B = [100 141 113 127 134 153 129 141 121 126 131 143 136 127 123 132]
B[0] -> 100
B[7] -> 141
B[-2] -> 123
B[9] -> 126

W =
[[129 121 117 131 122 156 143 143 137 120 123 134 130 120 144]
 [128 117 118 128 130 154 147 140 138 126 120 134 134 121 144]
 [131 125 116 133 114 154 137 145 137 115 127 132 126 119 142]
 [122 131 126 108 147 122 149 113 138 135 128 122 141 122 124]
 [136 138 113 128 104 131 125 145 133 106 136 122 120 125 127]
 [139 138 114 124 107 123 124 143 131 107 136 118 119 130 121]
 [125 117 120 118 143 143 154 130 137 133 118 131 142 123 138]
 [141 138 115 120 111 117 123 141 129 110 136 114 119 136 116]
 [123 126 124 110 148 127 153 118 138 135 123 125 143 123 129]
 [124 121 122 113 147 135 154 124 138 135 120 128 144 124 134]
 [132 131 115 133 108 148 133 146 136 111 131 130 123 119 138]
 [127 116 119 123 137 149 151 135 138 130 118 133 139 122 142]
 [134 135 113 131 105 141 129 146 134 108 134 126 121 121 133]]
W[0][0]	129
W[9][1]	121
W[3][8]	138
W[8][1]	126
W[0][5]	156
W[4]	[136, 138, 113, 128, 104, 131, 125, 145, 133, 106, 136, 122, 120, 125, 127]
W[5]	[139, 138, 114, 124, 107, 123, 124, 143, 131, 107, 136, 118, 119, 130, 121]
W[9][13]	124
W[8][8]	138
W[5][9]	107
W[12][11]	126
W[9][9]	135
W[:, 14]	[144, 144, 142, 124, 127, 121, 138, 116, 129, 134, 138, 142, 133]
W[3][0]	122
W[6][0]	125
W[1][9]	126
W[7][10]	136
W[5][11]	118
W[5][12]	119
W[12]	[134, 135, 113, 131, 105, 141, 129, 146, 134, 108, 134, 126, 121, 121, 133]
W[3][9]	135
W[4][2]	113
W[11][13]	122
W[1]	[128, 117, 118, 128, 130, 154, 147, 140, 138, 126, 120, 134, 134, 121, 144]
W[6][2]	120
W[1][11]	134
W[10][13]	119
W[:, 4]	[122, 130, 114, 147, 104, 107, 143, 111, 148, 147, 108, 137, 105]
W[7][3]	120
W[:, 3]	[131, 128, 133, 108, 128, 124, 118, 120, 110, 113, 133, 123, 131]
W[9][10]	120
W[3][14]	124
W[6][13]	123
W[11][10]	118
W[2][12]	126
W[2]	[131, 125, 116, 133, 114, 154, 137, 145, 137, 115, 127, 132, 126, 119, 142]
W[:, 7]	[143, 140, 145, 113, 145, 143, 130, 141, 118, 124, 146, 135, 146]
W[11][5]	149
W[6]	[125, 117, 120, 118, 143, 143, 154, 130, 137, 133, 118, 131, 142, 123, 138]

A =
138  145  147  128
145  136  140  138
149  124  135  132
134  149  134  113
124  149  131  127
Rows and columns are counted from 0.
(0, 0): 138
(3, 3): 113
(0, 2): 147
(4, 3): 127
(3, 2): 134
(0, 1): 145

a = [109 113 146 148 114 151 112]
a[-7] = 109
a[6] = 112
a[3] = 148
a[5] = 151

X =
[[128 118 130 123 126 126 121 129 112]
 [111 121 119 139 115 120 137 108 111]
 [111 141 119 138 116 120 136 108 139]
 [131 133 128 117 133 128 118 134 139]
 [111 131 123 140 113 121 135 107 108]
 [135 129 131 114 135 129 115 138 133]]
X[0, 0] -> 128
X[0] -> [128, 118, 130, 123, 126, 126, 121, 129, 112]
X[2, 7] -> 108
X[3, 1] -> 133
X[1, 7] -> 108
X[:, 1] -> [118, 121, 141, 133, 131, 129]
X[3, 5] -> 128
X[0, 8] -> 112
X[3, 7] -> 134
X[5] -> [135, 129, 131, 114, 135, 129, 115, 138, 133]
X[4, 6] -> 135
X[4, 5] -> 121
X[3, 4] -> 133
X[5, 5] -> 129
X[:, 0] -> [128, 111, 111, 131, 111, 135]
X[1, 6] -> 137
X[2] -> [111, 141, 119, 138, 116, 120, 136, 108, 139]
X[:, 2] -> [130, 119, 119, 128, 123, 131]
X[3, 6] -> 118
X[3] -> [131, 133, 128, 117, 133, 128, 118, 134, 139]

m = [121 148 113 152]
m[0]: 121
m[3]: 152
m[2]: 113

data =
[[119 144 135 127 114 125 126 118 111 138 111 125 119]
 [129 120 133 146 147 122 114 123 153 128 124 127 119]]
data[0][-13]	119
data[-1][-4]	128
data[-2][-11]	135
data[-2][7]	118
data[-2][-3]	111
data[-2]	[119, 144, 135, 127, 114, 125, 126, 118, 111, 138, 111, 125, 119]
data[1][3]	146
data[:, -2]	[125, 127]
data[-1][12]	119
data[-2][6]	126

M =
[[137 127 140 119 132 124 124 107 130]
 [137 132 125 119 130 115 124 136 121]
 [137 127 140 119 125 124 124 125 145]
 [142 125 131 119 120 126 124 129 123]
 [137 127 140 102 130 124 131 125 133]
 [137 130 121 119 130 124 124 110 130]
 [137 141 131 119 130 124 124 100 130]
 [137 122 141 119 136 124 124 123 130]
 [136 134 140 119 131 124 130 140 130]
 [137 127 122 119 123 118 114 125 115]
 [137 130 140 120 111 124 116 125 136]
 [137 112 140 122 130 133 124 125 127]
 [131 127 142 126 132 134 135 125 132]]
Rows and columns are counted from 0.
(0, 0) = 137
(5, 0) = 137
(4, 7) = 125
(5, 6) = 124
(10, 7) = 125
(6, 1) = 141
(12, 4) = 132
(3, 8) = 123
(12, 8) = 132
(1, 1) = 132
(11, 8) = 127
(10, 4) = 111
(4, 4) = 130
(12, 5) = 134
(3, 4) = 120
(3, 3) = 119
(11, 1) = 112
(10, 5) = 124
(2, 4) = 125
(3, 5) = 126
(6, 3) = 119
(7, 6) = 124
(1, 5) = 115
(4, 6) = 131
(1, 7) = 136
(4, 0) = 137
(12, 7) = 125
(8, 5) = 124
(4, 8) = 133
(6, 8) = 130
(3, 1) = 125
(2, 8) = 145

arr =
array([128, 129, 127, 132, 101, 129, 130, 111, 127, 141, 129, 130, 128,
       123, 130])
arr[0] = 128
arr[3] = 132
arr[1] = 129
arr[10] = 129
arr[7] = 111
arr[13] = 123

grid =
127,129,103,129,134,124
114,148,139,108,106,122
134,129,113,123,126,130
122,123,136,139,141,118
147,101,136,126,133,152
121,137,134,140,138,118
117,148,134,116,112,119
142,117,139,130,130,139
123,126,134,137,136,117
134,129,133,139,131,122
128,132,127,131,130,126
117,125,127,139,137,116
126,136,139,142,140,120
132,131,110,126,126,119
grid[0][-6]	127
grid[-12][3]	123
grid[:, 5]	[124, 122, 130, 118, 152, 118, 119, 139, 117, 122, 126, 116, 120, 119]
grid[4]	[147, 101, 136, 126, 133, 152]
grid[12][1]	136
grid[-8][-1]	119
grid[9][0]	134
grid[-3][0]	117
grid[-2][-4]	139
grid[-13][-6]	114
grid[12]	[126, 136, 139, 142, 140, 120]
grid[:, -2]	[134, 106, 126, 141, 133, 138, 112, 130, 136, 131, 130, 137, 140, 126]
grid[-11][-1]	118
grid[10][1]	132
grid[-9][-5]	137
grid[-14][3]	129
grid[10]	[128, 132, 127, 131, 130, 126]
grid[8][0]	123
grid[:, -4]	[103, 139, 113, 136, 136, 134, 134, 139, 134, 133, 127, 127, 139, 110]
grid[7][-5]	117
grid[-14][4]	134
grid[4][-3]	126
grid[2][-6]	134
grid[13]	[132, 131, 110, 126, 126, 119]

x =
[[118 132 118 124 132 128 131 142 112 136]
 [144 134 138 100 139 144 123 131 135 133]
 [129 131 131 129 127 128 129 128 132 130]
 [124 130 127 127 129 128 128 127 129 128]
 [132 121 125 128 126 124 142 118 116 129]
 [126 127 124 134 126 128 151 138 111 118]
 [131 123 124 125 129 125 142 118 111 130]
 [125 128 122 126 130 128 129 132 125 127]]
Rows and columns are counted from 0.
(0, 0)	118
(5, 2)	124
(7, 8)	125
(5, 5)	128
(4, 7)	118
(0, 4)	132
(5, 4)	126
(1, 9)	133
(2, 6)	129
(3, 7)	127
(3, 8)	129
(7, 4)	130
(5, 6)	151
(5, 7)	138
(5, 1)	127
(1, 5)	144
(5, 0)	126
(7, 6)	129
(6, 7)	118
(6, 2)	124
(3, 6)	128
(2, 1)	131
(2, 2)	131
(1, 0)	144
(2, 8)	132
(0, 5)	128
(4, 9)	129
